Rows, each with the band of its hidden value:
[  5   3 -18  -7 -11 -15  -1   5  -1 -19  16 -10  16  21  -5  -9  -1  -6
   7   3  -2  15  -9   2  -9] | G
[ -2  -4 -21  -3   1  12  39  17  -3 -12  11   7  11  23   9 -14  -3  -6
  -1   1 -10 -10 -16  -1   6] | G
[-47  15  69  -1  17   5   3  10 -25  29 -65  34 -31 -60   8 -19 -24   6
 -32 -29  30 -33  -3  17   1] | U
[ -8   2   4   5   3  -2  14 -17 -23 -18 -10 -13   4 -16 -12  25  11   5
  25  -2  23  25  -5  13   2] | G
[ -9  -3   3  12  13  25  70   1 -33 -39  19  21  -2  32  25 -14   2  -3
  -4  -4 -13   6 -19   0   9] | G
[  33   13  -60  -28  -85  -31   12   23    6  -46   79  -27   61   81
    8 -100  -19  -60   16    2  -11   23  -14   -6  -49] | U
[ -3   4  10  -8 -17 -20  15  10   2   6 -10   9  -9  18   5 -29 -22 -12
 -35 -17  -5 -20  -5  -2 -10] | U
[ -7  -8  -7   4  28   5  14 -25  -3 -10  -9  -2  -1  11  -8  44   7  11
  -6   1   7   2  -3  -2  12] | G
[-28   7  29   2  14  -6  17 -13  -4  -1 -31   9  -3 -48  -8  17   1  13
   5 -11  32  12  -7   8   5] | U
[ 32  -3 -38  -9 -51  13  -4   5 -21 -30  40 -15  15  64  16 -34 -11 -29
   3  13 -23  -3  -8  -3 -16] | U
[ -9  -2  10   0  22  18  12  16  -9  -7 -27  19 -24 -40  15 -11   1   9
   3  -3   7  -7  -5   4   2] | G
[ 14 -14   6  16 -11   7 -30 -15 -28   6   8 -22  -7  27 -11  39 -10  -1
 -16   7 -21   1  16   7   8] | U
[ -1   6  -1  -8 -17 -24   1   1   8  -1  34 -16  28  -1  -8  -7   3  -5
  26   8  27  16   6  -3 -15] | G
[  1 -11 -21  10  26  10  39  -2   3 -20  25  -4   9  24  11  18   8  23
  -6   9 -14  -4  -4 -12  13] | G
[  5  -2 -16  -7 -12 -23  -1  -8  36   3  28 -18  29   9 -16  15  14   1
  25   8   3  32   2 -10  -7] | G
[ 10  11  -7 -10 -39 -45 -36  -8  19  -4  35 -25  29  20 -26  -6  -5 -14
  25   4  13  36   3  -3 -24] | U
[ -9  -8  -6   4  20  31  40   3 -13 -11  -6  18 -10  25  15  -1  -6   1
 -30  -9 -21 -22  -8   1  15] | U
[  0   0  -4  -1  -5   9  18   9 -14  -9  16   4   3   1   6 -13  -4  -4
  -1  -3   2  -4  -5   5   2] | U
[-28  -7  23  10  46  22  33 -17  -8  14 -23  18 -17 -11  -1  48   1  17
 -24  -9  -4 -22  -2   6  28] | G
[  1   6   7   1 -16 -13  -4 -12 -10  -7   2 -17  17  10 -14   2  -8  -7
  -7  -4   6  12  -2   3  -5] | U
[  3  18  19   0 -26 -23 -22  -6 -29 -11   6 -24  13 -27 -16 -14 -11 -17
  12  -3  29  29  -1  13 -23] | U
[  1  -3  -5   8  12 -12 -12 -27 -13 -23   2 -25  10 -10 -22  61  23  19
  41  12  28  41   6   5   4] | G
[  2   7  12  -9 -18   4 -13  15 -28  -3   6  -2  -7 -13  11 -31 -14  -9
   5   4   8  -8   2  10  -7] | U
[  1   8 -14 -17 -13 -27  -9  23  39   8  11  -1  14 -15   4 -44   7   0
  27   1  16   7  -3 -11 -21] | G
[-27  -5 -11   4  38 -11  54 -36  -9 -40   1 -11  27 -29 -20  68  31  31
  49   6  49  38 -18   9  13] | G
[  2   3  -4  -1  -3 -16 -20  -9   1  -3   0 -16   7 -16 -10   7   5  10
  19   5  16  17   4   1  -9] | G
[  6   7   4  10   9   9 -24  -7   2  21   4  -5 -27   7  -7   9   1   0
 -10   0 -25   2   6  -4   9] | U
[-22   2  18   2  29  -3  51 -15 -11 -21 -10   9   7 -40  -8  34  14  15
  26  -3  35  18 -14  13  11] | G
[-43  25  17 -18 -10 -60  35  -3  61  15  -9   7  31 -16 -20 -16  -4   3
  -9 -26  40  17 -13 -12 -22] | U
[ 20 -14 -26   1 -11  35  30   5 -28 -21  19  10  -5  50  17 -13  -8 -13
 -23   5 -31 -28  -7   0   8] | U
[ -4  -1  -5   2  10  -6  15  -4  21   6 -10  -3  -1  14  -8  22   7   8
  -9  -1  -1   1   0  -5   8] | U
[  9 -10 -42   2   2  -2  30 -18   1 -35  42 -14  31  30  -9  26  11   2
  11   9 -12  21  -8  -5   5] | G
[  9  -6 -33  -3 -11  -1  27  -4  -1 -11  48  -7  21  40   5  -2  -5  -5
 -17   8 -23   0  -1  -2  -6] | U
[ 12   1  19   5 -30  -5 -33  -9 -29   0   3 -25   0 -17 -15  22   5   1
  29   8  19  23  11  11  -4] | G
